Below is a small trained network, with its code and all its weights. Each question gives an input and a class and asks what happens when units are switched off, that is, made to give their printed mean instead of their output.

import numpy as np


def w(rows, s, z=0):
    codes = np.array(rows[::2]) - 128.0
    scale = np.full(codes.shape[1], s)
    scale[-1] = z or s
    return codes * scale


def norm(h):
    return h / np.sqrt((h * h).mean(-1, keepdims=True) + 1e-5)


def f(y):
    return np.maximum(y, 0)


def log_softmax(a):
    a = a - a.max(-1, keepdims=True)
    return a - np.log(np.exp(a).sum(-1, keepdims=True))


def net(x, mask):
    res = np.array(x, float).reshape(1, 2) / 4 @ E
    u = 0
    for l in range(3):
        y = f(norm(res) @ A[l][:, :-1].T + A[l][:, -1])
        res = res + np.where(mask[u : u + 6], y, B[l][:, -1]) @ B[l][:, :-1]
        u += 6
    return log_softmax(norm(res)[-1] @ U[:, :-1].T + U[:, -1])


A, B = {}, {}
E = w([
[121,220,254,160,7,175,232],'x0',
[65,100,128,234,98,150,110],'x1',
],0.0039)
A[0] = w([
[69,193,175,176,4,163,200,230],'L0N1',
[114,179,105,143,152,202,166,43],'L0N2',
[238,94,78,134,149,103,114,171],'L0N3',
[128,182,109,148,95,67,115,2],'L0N4',
[136,223,149,162,2,148,177,104],'L0N5',
[87,80,131,121,153,97,105,171],'L0N6',
],0.0048,0.00067)
B[0] = w([
[147,97,66,164,165,194,186,254],'L0N1',
[181,115,95,143,202,101,253,146],'L0N2',
[77,210,170,97,191,170,123,179],'L0N3',
[99,117,78,97,94,114,176,132],'L0N4',
[71,100,97,242,129,147,141,229],'L0N5',
[76,75,132,176,137,139,102,164],'L0N6',
],0.006,0.007)
A[1] = w([
[118,138,144,87,145,82,154,106],'L1N1',
[138,80,59,189,130,139,85,81],'L1N2',
[192,102,144,97,34,147,173,2],'L1N3',
[105,78,148,221,3,84,147,102],'L1N4',
[103,100,114,162,26,201,147,29],'L1N5',
[174,143,83,117,153,169,108,225],'L1N6',
],0.0075,0.00062)
B[1] = w([
[174,166,107,158,102,129,145,152],'L1N1',
[68,112,207,79,57,107,208,253],'L1N2',
[66,64,88,149,185,207,142,141],'L1N3',
[209,253,78,241,183,155,152,227],'L1N4',
[232,69,58,117,124,197,171,244],'L1N5',
[140,115,110,161,74,143,147,180],'L1N6',
],0.0068,0.0057)
A[2] = w([
[177,36,103,100,157,125,151,212],'L2N1',
[185,156,110,165,180,155,25,39],'L2N2',
[146,153,42,90,126,168,111,125],'L2N3',
[222,203,156,41,41,116,179,4],'L2N4',
[185,99,147,50,1,137,120,70],'L2N5',
[184,134,147,195,112,100,155,117],'L2N6',
],0.0071,0.0019)
B[2] = w([
[125,156,197,187,58,125,170,244],'L2N1',
[147,63,139,155,83,58,100,174],'L2N2',
[192,164,136,222,157,123,80,238],'L2N3',
[48,143,66,2,86,126,157,186],'L2N4',
[235,89,226,163,163,63,38,138],'L2N5',
[172,149,101,133,157,203,181,254],'L2N6',
],0.0064,0.0035)
U = w([
[184,107,191,80,74,113,121,36],'0',
[5,77,162,108,142,119,105,155],'1',
[154,197,95,23,113,125,119,166],'2',
[197,148,130,170,181,75,38,143],'3',
[146,119,148,92,109,150,104,2],'4',
[181,139,116,193,119,204,190,192],'5',
],0.016,0.0054)

Each question gives the input, the list of numbers given to net, and the class t.
The units are the neurons (one row each of A and B). Each row of codes is followed by its name. A weight is (code - 128) times the scale printed after its matrix; where a second scale follows, it is the last column's (A, B and U).
mask holds one flag per neuron, layer by layer. A switched-off neuron (its flag False) gives its mean, the last column of its row in B, instead of its output. The means were averaged over made-up inputs and are rounded, as every weight is.
A unit's drop is (log p(t) with every unit on - log p(t) with that unit switched off) / (log p(t) with every unit on - log p(t) with every unit switched off).
The circuit of an input: a set's keep is (log p(t) with only the set's units on - log p(t) with every unit switched off) / (log p(t) with every unit on - log p(t) with every unit switched off). Starting from the 12 units with the biggest drops (on a tie, the unit counted first), units are removed one at a time, each time the one whose removal leaves the highest keep (on an exact tie, the one counted first), for as long as the keep stays at least 0.8.
circuit, biggest first: the units of the circuit, biggest drop first
unit that matters most: the unit with the biggest drop
top k neurons: the k neurons with the biggest drops, biggest first
k most important neurons of layer l: the k neurons of layer l with the biggest drops, biggest first
drop of u: that unit's drop, to one decimal
input [-6,-2], class 3: top 4 neurons => [L0N5; L0N3; L0N1; L1N2]
input [-1,-6], class 2: circuit, biggest first => [L2N4; L0N5; L0N1]
input [-8,-4], class 3: circuit, biggest first => [L0N1; L1N5]
input [-2,-4], class 3: top 4 neurons => [L1N2; L2N3; L0N1; L1N5]
input [-1,-8], class 2: unit that matters most => L2N4
input [1,-8], class 2: circuit, biggest first => [L2N4; L0N1]
input [-7,-4], class 3: top 3 neurons => [L0N5; L0N1; L0N3]
input [-5,-1], class 1: circuit, biggest first => [L1N5; L1N4; L0N1]
input [-1,-1], class 3: top 3 neurons => [L0N3; L1N2; L0N5]
input [-4,-5], class 3: top 2 neurons => [L1N2; L0N1]
input [-3,-8], class 2: 3 most important neurons of layer 0 => [L0N5; L0N1; L0N3]
input [-6,-5], class 3: top 3 neurons => [L0N5; L0N1; L0N3]
input [-3,-7], class 2: 4 most important neurons of layer 0 => [L0N5; L0N1; L0N3; L0N6]
input [-1,-4], class 2: top neuron => [L0N5]
input [1,-6], class 2: top 2 neurons => [L0N1; L2N4]
input [-8,1], class 1: top 2 neurons => [L1N5; L1N4]
input [-3,-4], class 3: top 2 neurons => [L1N2; L0N1]
input [-2,-6], class 2: 2 most important neurons of layer 1 => [L1N4; L1N5]
input [0,-4], class 2: drop of L0N1 => 0.4
input [-3,4], class 1: drop of L0N5 => 0.3
input [-6,-6], class 3: drop of L0N1 => 0.3
input [-4,-7], class 3: unit that matters most => L1N2
